Here is a tiny trained network, its code and every weight. The questions are about switching its units off for an input and a class, where a switched-off unit gives its printed mean instead of its output.

import numpy as np


def w(rows, s, z=0):
    codes = np.array(rows[::2]) - 128.0
    scale = np.full(codes.shape[1], s)
    scale[-1] = z or s
    return codes * scale


def norm(h):
    return h / np.sqrt((h * h).mean(-1, keepdims=True) + 1e-5)


def f(y):
    return np.maximum(y, 0)


def log_softmax(a):
    a = a - a.max(-1, keepdims=True)
    return a - np.log(np.exp(a).sum(-1, keepdims=True))


def net(x, mask):
    res = np.array(x, float).reshape(1, 6) / 4 @ E
    u = 0
    for l in range(3):
        y = f(norm(res) @ A[l][:, :-1].T + A[l][:, -1])
        res = res + np.where(mask[u : u + 3], y, B[l][:, -1]) @ B[l][:, :-1]
        u += 3
    return log_softmax(norm(res)[-1] @ U[:, :-1].T + U[:, -1])


A, B = {}, {}
E = w([
[136,115,191,171,155,131,28,110,139,17,107],'x0',
[61,24,137,160,88,144,157,64,140,170,32],'x1',
[164,119,65,65,150,131,109,204,207,55,36],'x2',
[95,144,143,188,124,22,65,89,175,175,106],'x3',
[176,100,243,97,172,141,112,255,94,219,50],'x4',
[176,73,147,186,43,69,113,210,245,127,111],'x5',
],0.0065)
A[0] = w([
[78,93,116,153,218,134,213,17,102,64,117,247],'0.n0',
[65,184,176,164,66,145,181,184,250,21,253,113],'0.n1',
[147,104,67,133,159,162,200,142,115,28,145,16],'0.n2',
],0.0051,0.0012)
B[0] = w([
[7,194,117,198,136,180,88,158,200,161,184,254],'0.n0',
[201,52,116,156,65,111,144,83,16,108,80,214],'0.n1',
[77,163,63,106,123,194,98,206,165,107,168,188],'0.n2',
],0.011,0.0045)
A[1] = w([
[184,156,1,106,106,114,201,101,229,251,64,3],'1.n0',
[148,131,192,144,139,35,77,99,178,85,148,143],'1.n1',
[128,116,136,100,121,115,174,227,144,138,28,116],'1.n2',
],0.0058,0.0024)
B[1] = w([
[194,173,115,49,97,102,5,119,166,150,161,220],'1.n0',
[125,128,163,143,109,29,179,117,122,81,121,194],'1.n1',
[128,107,171,125,106,155,140,111,175,156,136,253],'1.n2',
],0.016,0.0044)
A[2] = w([
[213,141,75,160,138,145,199,71,170,158,120,65],'2.n0',
[178,181,238,43,203,185,133,148,111,96,142,254],'2.n1',
[140,218,108,49,208,254,166,157,102,157,85,20],'2.n2',
],0.0066,0.00088)
B[2] = w([
[150,93,105,104,159,247,91,98,113,126,110,146],'2.n0',
[110,123,124,111,173,120,182,126,74,161,149,243],'2.n1',
[140,115,116,98,163,119,144,131,97,88,71,252],'2.n2',
],0.013,0.0044)
U = w([
[202,176,111,41,68,108,46,141,198,181,132,177],'0',
[141,97,158,206,71,4,128,87,169,48,66,205],'1',
[45,182,144,227,109,152,122,44,118,183,190,181],'2',
[229,75,55,158,22,173,162,149,57,52,168,125],'3',
[132,150,113,37,204,159,211,147,15,128,111,82],'4',
[159,49,229,111,139,169,170,208,174,166,69,93],'5',
[175,204,206,146,164,32,166,188,66,113,153,2],'6',
[70,192,48,104,176,216,107,200,192,29,103,150],'7',
],0.012,0.0019)

Each question gives the input, the list of numbers given to net, and the class t.
The units are the neurons (one row each of A and B). Each row of codes is followed by its name. A weight is (code - 128) times the scale printed after its matrix; where a second scale follows, it is the last column's (A, B and U).
mask holds one flag per neuron, layer by layer. A switched-off neuron (its flag False) gives its mean, the last column of its row in B, instead of its output. The means were averaged over made-up inputs and are rounded, as every weight is.
A unit's drop is (log p(t) with every unit on - log p(t) with that unit switched off) / (log p(t) with every unit on - log p(t) with every unit switched off).
The circuit of an input: a set's keep is (log p(t) with only the set's units on - log p(t) with every unit switched off) / (log p(t) with every unit on - log p(t) with every unit switched off). Starting from all 9 units, units are removed one at a time, each time the one whose removal leaves the highest keep (on an exact tie, the one counted first), for as long as the keep stays at least 0.8.
units of the circuit, in order: the units of the circuit, biggest drop first
unit that matters most: the unit with the biggest drop
k most important neurons of layer l: the k neurons of layer l with the biggest drops, biggest first
drop of u: that unit's drop, to one decimal
input [4,4,-1,-6,2,-1], class 7: unit that matters most	0.n0
input [-4,-7,7,7,0,-8], class 4: units of the circuit, in order	2.n1, 0.n0
input [-6,-2,-6,3,4,1], class 0: units of the circuit, in order	0.n0, 1.n0, 0.n1
input [-7,-4,1,-7,-6,-3], class 7: 2 most important neurons of layer 0	0.n2, 0.n0
input [0,-1,7,4,-1,-2], class 0: units of the circuit, in order	0.n0, 1.n0
input [1,1,-7,-5,2,8], class 3: 2 most important neurons of layer 0	0.n1, 0.n0
input [2,2,-5,2,4,3], class 1: 2 most important neurons of layer 0	0.n0, 0.n2
input [1,-7,8,-6,2,1], class 4: 2 most important neurons of layer 2	2.n1, 2.n2
input [-6,-2,1,7,-5,0], class 0: drop of 1.n0	0.5
input [5,-6,5,-2,7,-3], class 4: drop of 0.n2	0.0
input [-7,-1,-5,8,-4,6], class 0: drop of 2.n0	0.1
input [-1,4,-2,-5,-6,-3], class 7: 2 most important neurons of layer 0	0.n2, 0.n1
input [6,5,-1,-8,0,-8], class 7: units of the circuit, in order	0.n0, 0.n2
input [-6,2,-3,4,7,8], class 0: most important neuron of layer 1	1.n0
